Here is a tiny trained network, its code and every weight. The questions are about switching its units off for an input and a class, where a switched-off unit gives its printed mean instead of its output.

import numpy as np


def w(rows, s, z=0):
    codes = np.array(rows[::2]) - 128.0
    scale = np.full(codes.shape[1], s)
    scale[-1] = z or s
    return codes * scale


def f(y):
    return y / 2 * (1 + np.tanh(0.7978845608 * (y + 0.044715 * y**3)))


def log_softmax(a):
    a = a - a.max(-1, keepdims=True)
    return a - np.log(np.exp(a).sum(-1, keepdims=True))


def net(x, mask):
    res = np.array(x, float).reshape(1, 8) / 4 @ E
    y = f(res @ A[0][:, :-1].T + A[0][:, -1])
    res = res + np.where(mask, y, B[0][:, -1]) @ B[0][:, :-1]
    return log_softmax(res[-1] @ U[:, :-1].T + U[:, -1])


A, B = {}, {}
E = w([
[92,155,29,136,40,183,142,29,58],'x0',
[158,101,2,101,251,127,82,139,160],'x1',
[66,127,124,152,137,170,103,96,205],'x2',
[39,134,196,175,159,89,107,95,81],'x3',
[216,207,103,139,95,114,46,200,142],'x4',
[147,120,111,63,179,11,94,76,162],'x5',
[25,116,149,89,138,189,48,133,175],'x6',
[94,116,97,81,125,192,119,220,131],'x7',
],0.0094)
A[0] = w([
[124,139,174,97,46,180,91,207,73,132],'N1',
[136,98,105,97,124,146,109,142,190,130],'N2',
[168,115,114,104,213,119,81,205,137,169],'N3',
[118,141,114,196,113,161,167,106,116,14],'N4',
[170,130,111,203,112,80,93,135,176,58],'N5',
[114,130,79,83,97,111,125,69,112,13],'N6',
[53,99,178,132,148,108,133,38,92,159],'N7',
[191,128,148,133,159,96,173,127,93,146],'N8',
[116,166,91,55,157,127,126,78,79,162],'N9',
[88,146,146,164,61,143,128,160,92,61],'N10',
[115,135,135,107,112,118,111,125,107,46],'N11',
[36,19,135,89,136,184,177,152,116,159],'N12',
[129,111,54,92,106,95,119,66,76,79],'N13',
[167,106,119,64,166,83,70,147,212,85],'N14',
[128,141,115,106,129,119,77,124,183,38],'N15',
[111,143,119,137,89,160,39,118,132,4],'N16',
[83,99,152,165,95,119,126,39,130,68],'N17',
[145,129,101,89,132,124,95,80,93,44],'N18',
[168,143,37,114,112,182,176,118,188,72],'N19',
[83,141,172,132,168,112,119,81,113,162],'N20',
[145,104,83,138,206,88,93,219,130,157],'N21',
[184,92,162,115,130,45,247,133,93,131],'N22',
[175,119,134,21,185,86,55,142,224,118],'N23',
],0.012,0.0032)
B[0] = w([
[202,207,150,136,212,107,148,197,192,215],'N1',
[121,105,130,68,117,109,125,122,156,171],'N2',
[82,101,77,142,128,104,56,159,94,229],'N3',
[125,90,136,84,110,127,116,143,166,165],'N4',
[87,95,129,105,118,159,114,110,117,166],'N5',
[143,131,81,154,133,91,152,85,107,160],'N6',
[101,174,111,93,136,164,90,212,137,223],'N7',
[114,87,151,150,141,112,153,166,114,179],'N8',
[163,128,84,169,116,100,100,123,143,174],'N9',
[140,154,146,137,179,165,137,138,173,187],'N10',
[119,127,100,113,122,114,151,170,130,130],'N11',
[55,118,44,88,7,210,96,29,23,222],'N12',
[155,119,103,178,132,64,136,85,129,182],'N13',
[112,73,220,86,114,146,71,133,163,223],'N14',
[169,98,154,130,111,138,118,92,130,160],'N15',
[139,117,135,149,124,113,197,125,140,165],'N16',
[111,130,86,127,175,127,81,246,108,192],'N17',
[143,144,116,173,112,116,130,95,143,153],'N18',
[88,128,193,59,93,200,118,82,144,192],'N19',
[100,145,161,92,133,162,113,187,137,187],'N20',
[104,159,64,145,119,130,54,219,94,225],'N21',
[137,60,164,179,128,118,192,151,96,213],'N22',
[127,68,217,86,138,120,59,141,200,251],'N23',
],0.011,0.017)
U = w([
[110,140,30,200,145,91,97,123,51,137],'0',
[180,78,162,185,178,41,145,167,141,176],'1',
[156,2,137,180,114,104,230,20,82,114],'2',
[58,85,122,28,134,209,48,122,114,181],'3',
[143,212,165,110,165,177,219,126,146,3],'4',
[169,132,118,93,147,97,50,74,180,62],'5',
],0.011,0.0024)

Each question gives the input, the list of numbers given to net, and the class t.
The units are the neurons (one row each of A and B). Each row of codes is followed by its name. A weight is (code - 128) times the scale printed after its matrix; where a second scale follows, it is the last column's (A, B and U).
mask holds one flag per neuron, in row order. A switched-off neuron (its flag False) gives its mean, the last column of its row in B, instead of its output. The means were averaged over made-up inputs and are rounded, as every weight is.
A unit's drop is (log p(t) with every unit on - log p(t) with that unit switched off) / (log p(t) with every unit on - log p(t) with every unit switched off).
The circuit of an input: a set's keep is (log p(t) with only the set's units on - log p(t) with every unit switched off) / (log p(t) with every unit on - log p(t) with every unit switched off). Starting from the 12 units with the biggest drops (on a tie, the unit counted first), units are removed one at a time, each time the one whose removal leaves the highest keep (on an exact tie, the one counted first), for as long as the keep stays at least 0.8.
units of the circuit, in order: the units of the circuit, biggest drop first
most important unit: the unit with the biggest drop
k most important neurons: the k neurons with the biggest drops, biggest first
drop of u: that unit's drop, to one decimal
input [-4,-3,-1,5,4,5,-2,7], class 1: 3 most important neurons : N12, N19, N7
input [-1,-4,3,-2,3,-7,4,6], class 4: most important unit : N1
input [-8,2,-6,0,7,-8,-1,2], class 1: 2 most important neurons : N1, N12
input [-3,-8,0,-6,0,6,-7,3], class 2: units of the circuit, in order : N22, N21
input [5,2,3,6,7,-1,-5,-4], class 0: 2 most important neurons : N23, N22
input [-1,6,-5,-4,-4,8,-8,-7], class 1: 2 most important neurons : N12, N21
input [-1,4,-7,7,4,-1,-5,-5], class 1: 4 most important neurons : N12, N22, N8, N7
input [8,-4,-8,8,-5,2,2,1], class 0: 2 most important neurons : N13, N23
input [7,-3,-7,-3,-5,-3,6,-2], class 0: 2 most important neurons : N23, N14
input [5,4,8,-6,0,4,-2,2], class 5: 2 most important neurons : N12, N13
input [-7,-4,-1,-1,4,-7,8,1], class 4: drop of N1 : 0.4
input [8,4,1,7,7,0,6,8], class 0: drop of N23 : 0.1
input [-5,-6,-1,3,4,3,8,4], class 5: drop of N9 : -0.1
input [3,-8,-6,-3,-1,6,-7,5], class 2: most important unit : N22
